Here is a tiny trained network, its code and every weight. The questions are about switching its units off for an input and a target symbol, where a switched-off unit gives its printed mean instead of its output.

import numpy as np


def w(rows, s, z=0):
    codes = np.array(rows[::2]) - 128.0
    scale = np.full(codes.shape[1], s)
    scale[-1] = z or s
    return codes * scale


def f(y):
    return np.maximum(y, 0)


def softmax(a):
    e = np.exp(a - a.max(-1, keepdims=True))
    return e / e.sum(-1, keepdims=True)


def log_softmax(a):
    a = a - a.max(-1, keepdims=True)
    return a - np.log(np.exp(a).sum(-1, keepdims=True))


def net(x, mask):
    ids = ['αγεηθμξπστψω'.index(c) for c in x.split()]
    T = len(ids)
    res = E[ids] + P[:T]
    q, k, v = (res @ M[0].T for M in (Q, K, V))
    z = softmax(np.where(np.tri(T) > 0, q @ k.T / 4**0.5, -1e9)) @ v
    res = res + np.where(mask[0], z, O[0][:, -1]) @ O[0][:, :-1]
    y = f(res @ A[0][:, :-1].T + A[0][:, -1])
    res = res + np.where(mask[1:9], y, B[0][:, -1]) @ B[0][:, :-1]
    return log_softmax(res[-1] @ U[:, :-1].T + U[:, -1])


Q, K, V, O, A, B = {}, {}, {}, {}, {}, {}
E = w([
[120,40,107,119,165,137],'α',
[65,118,68,151,150,28],'γ',
[120,134,130,41,153,66],'ε',
[134,110,131,117,70,65],'η',
[202,69,72,58,93,153],'θ',
[40,89,181,64,130,89],'μ',
[253,116,132,176,240,50],'ξ',
[112,96,4,119,139,122],'π',
[5,151,148,87,179,124],'σ',
[100,123,189,92,100,180],'τ',
[116,167,99,70,83,92],'ψ',
[66,131,125,186,57,137],'ω',
],0.016)
P = w([
[168,60,149,155,190,67],'0',
[153,71,144,151,173,96],'1',
[146,94,144,142,169,124],'2',
[131,99,133,131,156,135],'3',
[119,107,120,134,151,147],'4',
[106,125,122,135,132,178],'5',
[89,147,114,135,130,188],'6',
[86,154,94,122,115,196],'7',
[68,181,95,125,111,218],'8',
[51,196,88,126,100,237],'9',
[40,213,85,128,99,255],'10',
[26,203,78,128,73,252],'11',
],0.0083)
Q[0] = w([
[184,241,147,159,155,107],'head 0',
[106,130,182,128,159,152],'head 0',
[255,234,136,213,210,169],'head 0',
[119,140,112,100,166,157],'head 0',
],0.019)
K[0] = w([
[178,55,154,163,181,92],'head 0',
[178,184,114,151,131,114],'head 0',
[216,100,193,186,252,36],'head 0',
[147,175,149,178,118,130],'head 0',
],0.019)
V[0] = w([
[156,158,166,21,175,249],'head 0',
[29,119,70,81,223,97],'head 0',
[143,254,194,85,63,5],'head 0',
[81,138,195,199,152,175],'head 0',
],0.0091)
O[0] = w([
[220,84,132,120,248,28,137],'head 0',
[57,52,123,138,155,207,253],'head 0',
[116,155,153,25,145,226,51],'head 0',
[186,127,204,254,119,173,145],'head 0',
],0.0078,0.0036)
A[0] = w([
[87,191,139,149,186,176,57],'neuron 0',
[195,154,204,51,37,88,108],'neuron 1',
[110,86,248,77,93,80,82],'neuron 2',
[226,58,112,84,22,122,86],'neuron 3',
[157,46,136,122,119,147,101],'neuron 4',
[131,161,111,83,101,28,2],'neuron 5',
[199,133,229,64,110,160,90],'neuron 6',
[48,146,137,133,141,48,93],'neuron 7',
],0.012,0.0065)
B[0] = w([
[190,80,195,112,105,65,182],'neuron 0',
[188,57,131,72,41,144,213],'neuron 1',
[134,254,180,168,144,61,233],'neuron 2',
[101,207,92,199,208,231,216],'neuron 3',
[119,71,165,115,137,131,219],'neuron 4',
[125,111,133,130,129,245,174],'neuron 5',
[141,134,38,106,94,79,187],'neuron 6',
[127,185,65,153,183,214,254],'neuron 7',
],0.013,0.004)
U = w([
[30,119,72,150,109,120,76],'α',
[150,101,125,106,116,212,27],'γ',
[90,24,175,119,104,166,116],'ε',
[198,96,123,158,125,96,197],'η',
[43,156,172,106,124,137,51],'θ',
[171,111,129,112,80,108,202],'μ',
[106,124,113,2,115,132,180],'ξ',
[76,58,64,136,70,99,93],'π',
[58,97,213,111,132,174,82],'σ',
[118,119,153,159,13,175,255],'τ',
[103,111,131,50,35,175,130],'ψ',
[58,94,153,172,17,157,34],'ω',
],0.0061,0.005)

Each question gives the input, a string of symbols that net reads in full, and the target symbol t.
The units are the heads (4 rows each of Q, K, V and O) and the neurons (one row each of A and B). Each row of codes is followed by its name. A weight is (code - 128) times the scale printed after its matrix; where a second scale follows, it is the last column's (O, A, B and U).
mask holds one flag per unit, heads first, then neurons. A switched-off unit (its flag False) gives its mean, the last column of its rows in O or B, instead of its output. The means were averaged over made-up inputs and are rounded, as every weight is.
A unit's drop is (log p(t) with every unit on - log p(t) with that unit switched off) / (log p(t) with every unit on - log p(t) with every unit switched off).
The circuit of an input: a set's keep is (log p(t) with only the set's units on - log p(t) with every unit switched off) / (log p(t) with every unit on - log p(t) with every unit switched off). Starting from all 9 units, units are removed one at a time, each time the one whose removal leaves the highest keep (on an exact tie, the one counted first), for as long as the keep stays at least 0.8.
units of the circuit, in order: the units of the circuit, biggest drop first
most important unit: the unit with the biggest drop
k most important neurons: the k neurons with the biggest drops, biggest first
drop of u: that unit's drop, to one decimal
input η γ γ α η ε η θ, target γ: units of the circuit, in order : (neuron 3; neuron 5; head 0)
input α μ η π θ σ θ, target ε: units of the circuit, in order : (head 0; neuron 4)
input η α θ ψ, target ψ: units of the circuit, in order : (head 0; neuron 1; neuron 5)
input μ η μ θ θ, target γ: units of the circuit, in order : (neuron 3)
input η η π η π σ, target ε: 3 most important neurons : (neuron 0; neuron 2; neuron 3)
input τ η π ε η, target α: units of the circuit, in order : (head 0; neuron 7; neuron 3)
input γ τ η ξ σ μ θ ε η η γ η, target ψ: units of the circuit, in order : (head 0; neuron 1)
input σ η τ γ σ η θ η, target γ: units of the circuit, in order : (head 0; neuron 5; neuron 7; neuron 3)
input θ γ μ γ π ξ α π η, target α: 2 most important neurons : (neuron 7; neuron 1)
input η ε ψ σ η μ, target θ: 2 most important neurons : (neuron 2; neuron 1)
input α η η θ θ γ, target γ: units of the circuit, in order : (neuron 5; head 0; neuron 7)
input ψ η μ, target ξ: 2 most important neurons : (neuron 6; neuron 3)
input ω μ σ ω γ π ψ μ η ε σ η, target ε: 2 most important neurons : (neuron 4; neuron 2)
input ε σ η α, target ε: most important unit : head 0
input τ ε π θ σ θ τ ε, target η: drop of head 0 : 1.1
input η η ψ, target ψ: drop of neuron 5 : 0.1
input π ω π ψ μ μ, target ξ: drop of head 0 : 1.5
